Each row has two labels, one from each of two sets.
[  4.7  30.7   3.5   3.6  33.6  -0.6  -3.6   5.9   3.0  -8.8 -22.9 -10.3
 -30.2 -17.7  -7.4  -7.4  26.1  -0.7   0.4  16.8  -9.1  -5.4 -19.3  11.0
  11.3 -10.4   9.1  28.9  38.6 -16.2   9.9 -15.5   5.5  -0.4  -3.1  15.8
  -4.8  -2.0  15.0 -20.8  11.5  32.4   9.1  -4.9  16.5   3.8   5.9  -1.7
  -8.1  -6.6   1.4   3.9   4.6 -11.0 -17.6   5.5  -1.0  11.2   8.7  -7.9
  -8.2  -0.3]
hg & (55)
[  8.1  10.6   1.5 -15.9  23.9   8.1 -15.5 -18.6  16.5  -7.8   4.3 -25.8
 -11.9  10.7   8.6  -0.3  35.4 -24.6 -19.0  14.1   0.7  61.3 -13.6   7.9
   2.8  -4.1   0.4   9.4  43.7 -21.6  44.0 -35.6 -13.3  -8.5  -2.7   9.4
 -13.6 -72.3  27.1 -38.4  15.0  31.5  27.2  -9.9   2.4 -19.2   3.9   6.7
 -16.8  17.1  -2.6   3.3  22.0   1.8 -22.9   9.7  15.1 -10.1  -4.2  -4.8
   2.9  31.7]
jb & (55)
[  4.6  15.2  -2.8   4.9  16.2  24.3 -13.2 -26.2  13.9 -14.3  17.5   1.6
  -6.1  14.3   7.1 -22.6  22.8 -15.9   0.1  23.9   6.8  16.1 -16.2  -0.7
   5.1 -12.9  20.0  17.1  42.2  24.7  14.6  -0.6  -1.3 -18.7  -8.0   2.8
   5.6  -7.9  -1.7 -36.9  19.6   4.4  28.2  -4.9   7.8 -26.1  11.8 -16.4
   5.2   4.6  -1.4   9.1   9.6 -10.7  -3.5  18.6   7.8  -1.0  -9.0   5.0
  11.3  -4.6]
jb & (44)
[  1.7   3.1 -10.8  19.9  22.5  21.2  14.7 -19.2  -6.8  -2.6  15.3  46.4
  19.2  -6.5 -13.6 -36.8 -18.7   7.8   9.8  25.9  -1.4  25.7   5.7  15.0
  -7.8 -28.4  24.6  34.2  49.0  64.9 -15.7  45.7  15.7 -13.0  -2.6   1.4
  15.9  79.8  -2.4  12.4 -11.3 -20.8  18.1   9.9   0.1   2.0  36.2 -55.1
  27.8 -29.2   4.6  14.8  -5.0 -19.9   4.3  19.5   3.5  21.6  -2.5 -25.5
  15.3 -38.2]
mc & (44)
[  1.6   3.6  -1.1  -0.1  15.9   7.3  -7.6 -28.4   7.6  -9.1  -6.4  14.8
   5.1  -1.0 -16.3 -11.7  -1.9  -9.6   2.0   9.0   0.4  29.3 -15.8  20.2
   0.6 -12.3  12.7  15.9  44.9  27.8  -5.7  -7.4   7.0 -10.3  -2.9  22.0
   0.8  -0.1  20.9 -19.5  -9.0   4.3  21.7 -12.0 -18.9 -13.3  30.7 -17.1
  -6.6 -13.9   2.1   2.8  13.5 -15.9 -12.9  16.1   5.3  16.1   3.1 -19.1
   7.4 -15.1]
jb & (55)
[ 13.5  10.7   2.1  -6.4  20.6  14.2 -10.0 -21.2  10.3 -11.6   5.6  -4.6
   2.3   6.5   8.8 -16.3  19.2 -11.7  -7.1  24.6   1.3  20.2  -8.6   2.6
  14.2 -11.9  12.6  12.6  49.3  21.3   2.1   2.5  -4.3 -13.6  -7.8  17.3
  -1.1   7.9 -12.7  -9.3  12.3  -8.7  29.1  -7.5   4.4 -20.9  22.8 -22.8
  10.8   1.8  -1.4   9.4   6.4 -10.9  -2.6  19.3   5.0  -6.4  -0.5  -0.2
  18.8 -13.2]
jb & (44)
[  1.6  11.8  -7.1  -5.3  43.1   7.2  19.1 -10.1   3.1  -4.5  -8.0   0.1
 -10.0   2.3   3.7 -20.6  17.7  -8.9   4.9  19.8  -3.9  40.2 -16.3  18.3
  -4.9 -31.2  13.9  30.8  65.7  26.7 -17.8  -5.1   2.0 -25.6  18.5  25.8
 -15.1   3.1   4.0  -4.3  11.0  16.6  34.8 -21.2  -0.2 -25.4  18.7 -25.1
  11.5   6.3   6.4  14.5  12.0  -5.4 -16.3  14.6  -3.9   8.6  -2.1  -5.6
  20.7 -19.8]
mc & (55)
[  9.3  12.7  -7.5  -1.6   5.7  27.3   0.2 -23.7   2.1 -18.8  10.2  -9.8
   6.1   5.0  -1.5 -12.4  25.3  -1.5 -11.6   8.4  -2.4  27.6 -16.8   7.9
   7.3 -14.3  12.1  12.5  36.5  10.8 -28.3   3.9   0.1   7.0 -12.2 -46.1
  -5.7  -9.0  23.9  -8.9  18.8   1.1  11.0   5.5 -11.6 -16.6   5.5 -11.3
  -6.0  13.8   6.5  20.1   7.7 -13.1  -8.7  17.7   5.7  18.1  -1.1  -6.4
  -3.4 -13.6]
mc & (45)
[ 10.5  14.1  -1.2   1.9  24.9  -1.6   7.5 -21.1   3.0   0.2 -10.1  -7.0
  -2.8   7.2  -8.3 -14.3  19.3 -11.7  -2.2  14.7   3.4  18.4 -22.8   8.8
  -0.9  -5.6  10.1  18.5  40.2   9.1  -8.6 -23.5  -5.2  -9.4  -6.2  14.6
 -10.0 -21.1  14.2 -27.7   8.3  17.2  23.0 -14.7  -6.2  -9.5   3.9  -6.4
  -0.3   1.6   9.8   9.3   6.9  -8.6 -18.6  14.9   4.8   3.8   4.9  -1.1
   0.6  -7.9]
jb & (56)
[  1.8   7.7   2.5   6.1  14.8  19.2 -15.4 -28.8   1.8 -18.6  13.8   8.8
  13.0   7.5   1.7 -18.3  10.5 -12.6  -6.9  24.3  11.0   8.7   0.9   7.6
   7.1 -19.7  11.9  12.8  31.6  27.2  11.8  10.3 -11.9 -10.8  -5.9  14.1
  -1.2   8.1  -6.1 -11.6   4.8  -6.1  26.0  41.6  -7.4 -20.5  19.7 -24.4
   7.1  -1.2   2.7   1.2  -4.4 -15.7   1.3  16.1   5.3  26.6  -7.3  -9.5
  20.5  -3.2]
jb & (44)
[ 10.5   8.1  -6.3   0.7  24.8  17.5   1.3   0.4  11.8   2.1   8.8  10.5
   1.8  15.5  -0.8 -19.3  21.1 -11.2  -7.4  21.5  14.9  20.9 -16.3   2.3
  -0.5  -6.7  10.1  26.4  29.5   9.2  29.5  -2.6  -4.1  -6.1  -2.8  17.3
 -11.8 -13.2   5.4 -22.3  12.5  14.1  33.9  -0.2   7.2 -21.1  19.7 -21.8
   2.3  -1.4  -1.6   2.2  14.2  -9.4 -12.7  19.5   6.2  -3.5  -6.0 -11.5
  19.7  -2.2]
jb & (55)
[  6.1  -2.4   1.6 -14.7  13.9  37.5  -8.3 -12.3   1.0  -1.4  28.0 -11.9
  -5.2  21.8   1.3  -2.0  29.6 -16.8 -17.6  25.1   9.4  -1.6  -2.1  -0.6
   6.2 -10.3  -4.0  -2.7   6.7  -6.9  71.6 -17.9 -10.6   8.9   5.9  -8.2
 -12.2 -33.1   2.9 -24.1  23.9   6.8   3.3  22.7   3.8 -24.9   6.6 -13.0
  -3.6   2.3 -10.0   3.7  13.6  -4.5   2.1  10.7   4.9  -2.8  -1.6  -1.1
  -1.1  10.8]
jb & (44)
[  7.2   2.8   3.3   2.9  -0.3  24.2  -9.4 -16.4  -7.3 -30.2  24.2  -4.0
  13.4  -6.8  -2.4 -11.0  10.6  -3.0  -7.5   7.5  -1.7  -1.4 -26.9  14.0
   7.6 -21.4  12.3   0.4  27.5  -0.6 -50.2  16.9   2.2   5.9   3.0  12.2
   0.0  29.3  21.4   1.2  14.4 -18.4   2.6  26.2 -19.1 -18.3   8.4 -13.2
  -0.3   7.4   9.2   9.1  -4.9 -15.9 -13.9  19.7   6.4  27.0  -5.1  -9.7
 -23.0 -27.6]
mc & (45)
[  9.5   4.5  -7.8  12.7  10.2   9.5  18.0  -4.7  19.3  31.1  -3.8   7.0
  -3.5  20.3 -11.7  -0.9  -2.8  11.6   0.3   6.2   1.7  11.8   1.9  11.1
  -8.4   3.4   9.0  34.3  10.5  27.1  46.5  -5.4  14.8  39.6   8.2  16.6
   3.7   1.5  10.2 -22.1  -5.6  23.5  -5.5   6.9   7.9  -2.7  17.3  -1.3
   2.6 -19.5  -2.8   6.1  14.3  -0.9  -8.7  -1.4   6.6   6.6   1.4 -13.1
   0.6  -9.4]
hg & (55)
[ -0.4  10.7   3.7  -0.8  27.0  -3.0  -7.4 -17.2  14.1 -13.6   9.7   5.1
  -4.0   0.0   0.4 -16.3  19.0 -11.6  -5.6  21.1   0.5  13.3  -6.3   9.4
  -1.1 -13.2   3.6  24.6  37.0   2.8  17.1 -16.8  -6.7  -5.9   5.4   7.2
  -0.1 -14.8 -15.8 -17.6   7.4  23.6  25.7 -26.0 -10.1 -17.4  24.8 -25.6
   0.6   8.5  -0.1   0.2  21.7  -4.5 -14.2  13.0  -1.5  -8.7  -1.1  -2.5
  17.1  -7.5]
jb & (55)
[  3.8  10.3  -7.2   0.8   4.7  23.3  -7.2 -36.3   7.5  -4.9  14.0   1.4
   6.0  14.1  -1.1  -8.4  17.2 -20.7  -5.2  13.2   1.1  25.2  -8.4  12.2
   0.9 -14.7  12.3   4.2  34.4  28.6  11.7  -1.7   1.9  -3.5  -8.2  13.7
  -8.6 -23.3  20.9 -17.1  -0.9   6.7  30.4 -16.5 -26.1 -27.5  19.5 -16.1
   2.4 -10.5   3.7   9.9  12.1 -11.6 -18.1  20.6   3.0   3.7  -8.1 -11.0
   5.8  -0.3]
jb & (55)
[  3.7  12.7 -12.2  -1.3  10.3  11.8 -21.0 -25.5   1.2 -24.3  13.0  14.6
  11.6  -1.8  -2.6 -24.8  19.2 -15.9  -1.4  16.7   2.6  26.4  -9.2   5.3
  10.1 -21.3  12.4   2.8  45.8  25.2 -30.4  11.9 -12.2 -18.1 -13.1  26.1
  -1.0  20.1   1.2  -0.5  12.3 -23.4  27.4 -13.9  -6.1 -21.2   5.9 -18.5
  17.2   2.9   3.2  12.2  -0.6 -12.5   8.1  20.8   3.7   1.8 -12.1  -9.3
  20.4 -19.6]
jb & (47)
[ -0.1  -3.6   9.8  -5.4   6.2  18.6  15.0  -3.4  11.2   9.0  10.8  15.0
  -3.4   7.1   4.9  -4.7  16.5 -23.4  -0.5   5.2   1.4   6.2  -8.7  15.7
   2.7 -11.2  -8.6   8.9  34.3  10.7  -9.9 -16.4  -7.7   3.5   2.5   5.5
  -5.1  -8.3   8.2  -5.3   6.3   2.3  10.3  18.4 -16.3 -27.8   9.7 -23.8
  -8.8  -3.9  -6.8  13.2   8.3 -10.5  -4.5  18.8 -10.7  16.5  -2.9  -7.3
  -3.4 -10.4]
mc & (45)
[ 13.5  11.0  -7.4   2.7  26.1  13.1  13.7 -15.8  11.4   1.7  -6.7  18.0
  -7.4  13.6   1.1 -15.7  22.2  -8.0   3.9  32.0   3.8  28.8 -21.5   5.9
 -14.6 -12.8   7.8  43.1  34.2  33.9  19.9  -2.5   5.0 -13.2   5.6  43.8
   1.6   2.6 -14.3 -20.1   6.8  20.8  36.8 -19.3   4.6 -17.1  28.3 -20.6
   8.5  -5.2   2.7   9.7  15.6  -6.4 -13.3  16.0   4.9   1.3   9.1  -5.5
  25.5 -16.0]
mc & (56)

Each row has two labels, one from each of two sets.
[ -3.3  -3.7  39.3  10.2  10.5  10.8  -0.4  -3.6 -11.8   2.8 -23.7   9.0
   9.2 -24.4 -23.1  -5.0   0.6  -4.4 -11.8  -0.7 -10.8   8.3  -0.5  -1.8
  11.1   2.8   8.7   6.6  -5.0  17.6 -12.1 -14.4  -7.8  -5.9  15.3   0.6
 -65.0   0.9 -12.8 -13.9   0.2   3.2  -5.7  -1.3 -11.9  18.4  -4.3   6.8
  -0.7   4.9  11.3   3.2 -10.7  -4.9  24.1   4.9   3.6  -4.0 -27.6   9.6
   9.4  -7.3]
F & <56>
[  7.4  -4.8  35.0   9.7  14.2  11.7  -9.1  13.0  12.8  -1.1 -12.8  14.4
   6.5 -13.6 -28.5   1.3   7.5   4.8  -7.1   8.8  -6.5   3.1   7.2  -7.5
  10.5  -0.4   6.2  -8.2   2.9  12.1 -16.1  -3.3  -5.5   6.1   9.2   3.1
 -52.6  -4.1 -20.2 -13.6   5.3  -7.9   2.2 -14.1  -9.4  11.8  -0.4  15.0
   7.1   1.7  18.0   0.8  -2.9 -29.0  14.8   3.7   2.5   5.6 -18.9   1.6
  11.4   7.3]
F & <54>
[  6.9 -12.7  -6.8  21.9 -16.1   7.8   8.4   1.9 -14.4  24.8 -12.1   1.6
  -0.5  -7.8   7.5 -15.9 -21.4  -1.5  -1.5   6.0 -17.0   4.8  -4.8  -7.8
   7.2  -1.5  -2.7   3.0  10.9  19.4  -5.2  -2.4  -3.7   8.9  -6.0  -2.0
   9.5   2.5 -14.2 -19.6   2.9  -7.5   2.9   3.9  -7.0  19.8  -3.4  14.8
  21.9   0.5   4.4   7.4  -2.4 -16.3   2.6  10.8  -3.2   2.4 -11.8  -5.8
  -1.1  -9.8]
J & <48>
[ 11.6  -9.8  32.3  26.5  -7.6  -1.9  12.6   3.6  -6.8   1.8 -19.8  11.9
 -10.3 -19.1 -10.9  -5.9 -11.2  -5.4 -12.7  -4.8 -21.5   4.7  -3.8  -9.6
  18.9   9.1  -3.0 -14.6  13.0  39.7 -14.5 -15.6  -6.2 -14.5  -1.4   7.9
 -38.1   1.6 -19.5 -30.2 -38.6   8.5  -8.1  -5.2 -22.3  22.3  -2.5   8.6
  15.2   5.9  11.4  11.5 -18.5  -4.0  22.1  12.1  -5.7   2.3 -34.6  -2.4
  14.3   3.0]
L & <54>
[  9.5  -9.9  30.5  22.8  -9.9   3.2  13.0  -2.9 -11.9  12.7 -18.8   9.8
  -7.5 -20.6  -8.4  -0.4 -16.7   2.8  -9.3  -5.2 -20.5   3.7 -10.2 -10.2
  17.5   7.5   5.8  -5.6   7.6  40.4 -14.0 -10.7 -10.1 -13.9   1.9   0.8
 -37.3   5.6 -14.9 -30.7 -23.9  11.6  -7.0  -0.3 -13.8  26.8   0.9   9.6
  14.2   9.8  12.1   7.3 -19.0  -2.3  20.0  10.5  -2.0   4.8 -32.1  -2.2
  12.9  -1.4]
L & <56>
[ 13.3  -8.2  28.0  21.2  -4.8   1.5   6.7   8.2   6.1  -7.0 -15.7   2.0
  -2.5 -16.9  -8.7  -8.9  -7.0  -3.2  -3.6   5.1 -21.0   1.0  -3.8  -5.5
  23.0   3.3  -4.3 -14.2   1.8  30.9 -17.2  -9.1  -5.5  -8.7   7.3   4.3
 -47.7   7.5 -19.5 -25.5 -29.1   3.7  -1.0  -9.0 -23.1  14.8  -0.8  10.1
   7.7   6.4  19.1  16.1 -15.1 -15.8  19.7  10.0   2.1   1.4 -27.2  -4.8
   9.4   8.0]
J & <54>
[ 11.0 -23.1  16.1  31.7 -17.5  18.8   6.2   1.5  -0.9  27.3 -19.8   6.2
   0.7  -9.7  -9.5 -11.8 -23.4   7.0  -0.5   9.8 -17.4   7.0  -6.5 -14.6
  15.1  -0.9  -2.5   1.3   8.2  41.0 -14.7  -3.3 -13.6  -1.2  -5.2  -2.9
 -22.9   6.1 -28.9 -36.3  -3.7   0.4   5.8  -4.9 -12.6  32.3 -15.5  23.1
  34.7  -0.1  15.7  12.2  -9.0 -27.9   8.1  10.0  -2.6   5.7 -27.7  -5.8
   6.1 -12.0]
N & <48>
[  5.9  -6.4  21.7  17.7  -5.6  -0.1   7.3  -0.6 -13.9   9.3 -13.3   9.7
  -9.2 -14.2  -1.8  -3.5 -14.3  -2.5 -16.0  -3.0 -17.4   5.7  -4.9  -6.1
  -1.3   7.8   2.7  -5.7  15.6  25.5 -13.3 -11.3  -7.3  -0.3  -3.1   0.6
 -12.7  -5.2 -12.6 -23.1 -18.1   2.8  -3.8   0.9 -10.5  11.8   2.2   8.9
  15.5   1.0   8.0   7.5 -12.5   1.1  13.3   8.5   1.4   2.2 -17.9   0.1
   9.2  -1.6]
J & <56>
[  5.8  -4.4  39.4   9.9  17.9   9.2  -3.4   9.1   4.3  -3.6 -18.0  12.0
   4.0 -14.6 -32.1  -2.4   8.1  -1.3  -9.1   4.5  -7.9   4.3   2.6  -7.5
  10.9   1.5   4.1  -2.7  -0.6  17.9 -17.5  -8.2 -25.3  -3.3  15.3   4.0
 -66.3  -1.0 -17.9 -12.1  -2.4   0.7  -1.1 -11.0 -12.2  15.9  -1.5   9.6
  -0.2   5.4  16.8   1.6 -12.9 -16.5  24.7   3.4   4.7   2.0 -25.2   8.8
  10.6   3.8]
F & <54>
[  2.4  -9.5  31.9  24.7  -8.9   4.3  11.2  -5.8 -20.1   8.7 -22.5   6.4
  -8.2 -22.0  -3.5  -6.4 -15.4  -9.5 -19.2  -7.2 -20.4   8.0  -7.5  -4.5
  14.8   6.9   3.6  -5.6   7.9  35.1 -15.7 -16.1 -12.1 -10.8   0.0   0.4
 -45.0   3.2 -16.3 -27.8 -24.0   7.3  -7.4   3.1 -19.7  24.9  -9.2  10.9
  13.1   8.9  10.2   9.7 -19.9   2.6  21.7  10.2   2.2   1.1 -31.1   2.4
   8.9  -5.5]
J & <56>
[  8.3 -17.1  14.3  23.5  -4.8  19.2   3.4   3.1  -7.2  22.2 -14.9   2.5
   2.5  -9.8  -9.4 -11.7 -18.7   5.4  -3.3   6.6 -13.9   4.8  -2.5 -11.4
  13.0  -4.7  -0.8   0.1   7.5  30.1 -14.3  -3.8  -9.6   1.7  -1.0  -0.5
 -17.6   6.5 -20.3 -23.6   6.1   1.5   3.3  -1.7  -7.8  24.2  -8.7  19.2
  22.0   3.5  10.6   9.1  -6.2 -22.3   9.3   8.1  -4.0   3.1 -22.7  -4.4
   4.5  -8.6]
L & <48>
[ -1.5  -7.1  38.9  13.0   5.4  15.2   3.3  -5.1  -2.4   8.6 -22.8   7.1
   6.5 -22.2 -22.2  -4.5  -0.2  -2.7  -2.1   4.2 -11.3   6.4   1.6  -6.6
  16.9   1.3   4.3   1.2  -7.5  25.7 -17.1 -10.8  -8.6 -10.2  16.5   2.7
 -71.8   8.6 -13.1 -16.9  -1.6   5.5  -5.6  -2.2 -10.1  25.1  -6.3   8.8
   3.0   4.8  15.2   4.8 -12.1  -8.3  19.9   6.0  -1.2  -2.2 -31.6   2.3
   9.8  -5.8]
F & <56>
[  4.4  -8.8  35.3  15.6  -4.4   5.1   9.4  -1.8  -6.3  -4.1 -17.9   9.4
  -3.1 -22.1 -13.5  -4.0  -3.6  -2.8  -8.7  -1.5 -16.4   4.6  -7.5  -6.1
  17.3   6.6   0.9  -4.1   2.0  31.8 -15.7 -13.5 -10.2 -16.7   4.7   2.7
 -56.8   3.4 -13.6 -23.3 -27.0   8.5  -7.6  -2.5 -18.9  19.8  -5.1   3.0
   7.2   8.1   7.9   7.5 -23.7   0.2  20.6   9.5   0.6   4.6 -34.7   2.6
  11.1   0.0]
N & <54>
[  1.1  -0.4  27.2  15.5  -4.8  -1.3   7.2  -5.1 -21.5   5.4 -19.7   8.3
  -6.8 -18.1  -8.8  -0.4  -7.7   1.4 -16.4  -5.4 -11.8   5.5  -6.3 -18.4
   6.8   5.5   4.4  -2.6   8.9  22.6 -11.1 -13.9  -7.5  -4.4  -3.1  -1.6
 -24.0  -4.5 -12.6 -17.4 -13.7   4.5  -3.3   6.0 -12.1  14.0  -0.3   8.4
  11.6   7.3   5.2   5.2 -14.5   5.1  15.6   8.1   2.4   3.0 -17.0   3.5
   7.5  -2.9]
L & <56>
[  4.5   0.0  45.4   2.9  14.5   3.1   0.2   4.6   3.1  -8.5 -16.4  14.6
   1.3 -18.9 -21.5   2.3   7.8   3.3  -6.8   1.7  -7.9   4.9   4.7  -7.0
  15.4   1.3   5.7  -6.7  -6.0  15.2 -17.6  -6.4  -6.2  -6.4  18.3   5.3
 -67.8   0.4 -10.6 -13.0  -4.4   5.2  -7.3  -3.0 -11.4  16.0   0.5   8.1
  -4.3   8.5  18.2   1.3 -11.1 -10.7  21.6   6.1   3.6   0.7 -23.0   4.3
  11.2   4.9]
F & <54>
[  6.8 -15.2  29.4  24.8 -15.4   5.7  20.1  -3.3  -3.8   8.4 -18.2  10.8
  -4.8 -20.2  -6.6  -6.3 -14.6   5.2  -4.9  -1.0 -16.6   4.0  -9.0  -8.9
  22.2   3.9  -6.1  -6.6   0.0  44.3 -14.9  -9.0  -6.9 -20.6   1.8   3.6
 -40.1  13.0 -14.6 -30.8 -29.2  10.6  -9.6   0.0 -20.8  31.1 -10.0   7.2
  15.2  10.2  12.1   8.1 -20.2  -2.5  12.7  14.2  -0.8   3.6 -33.9  -4.2
  11.8  -1.0]
N & <56>
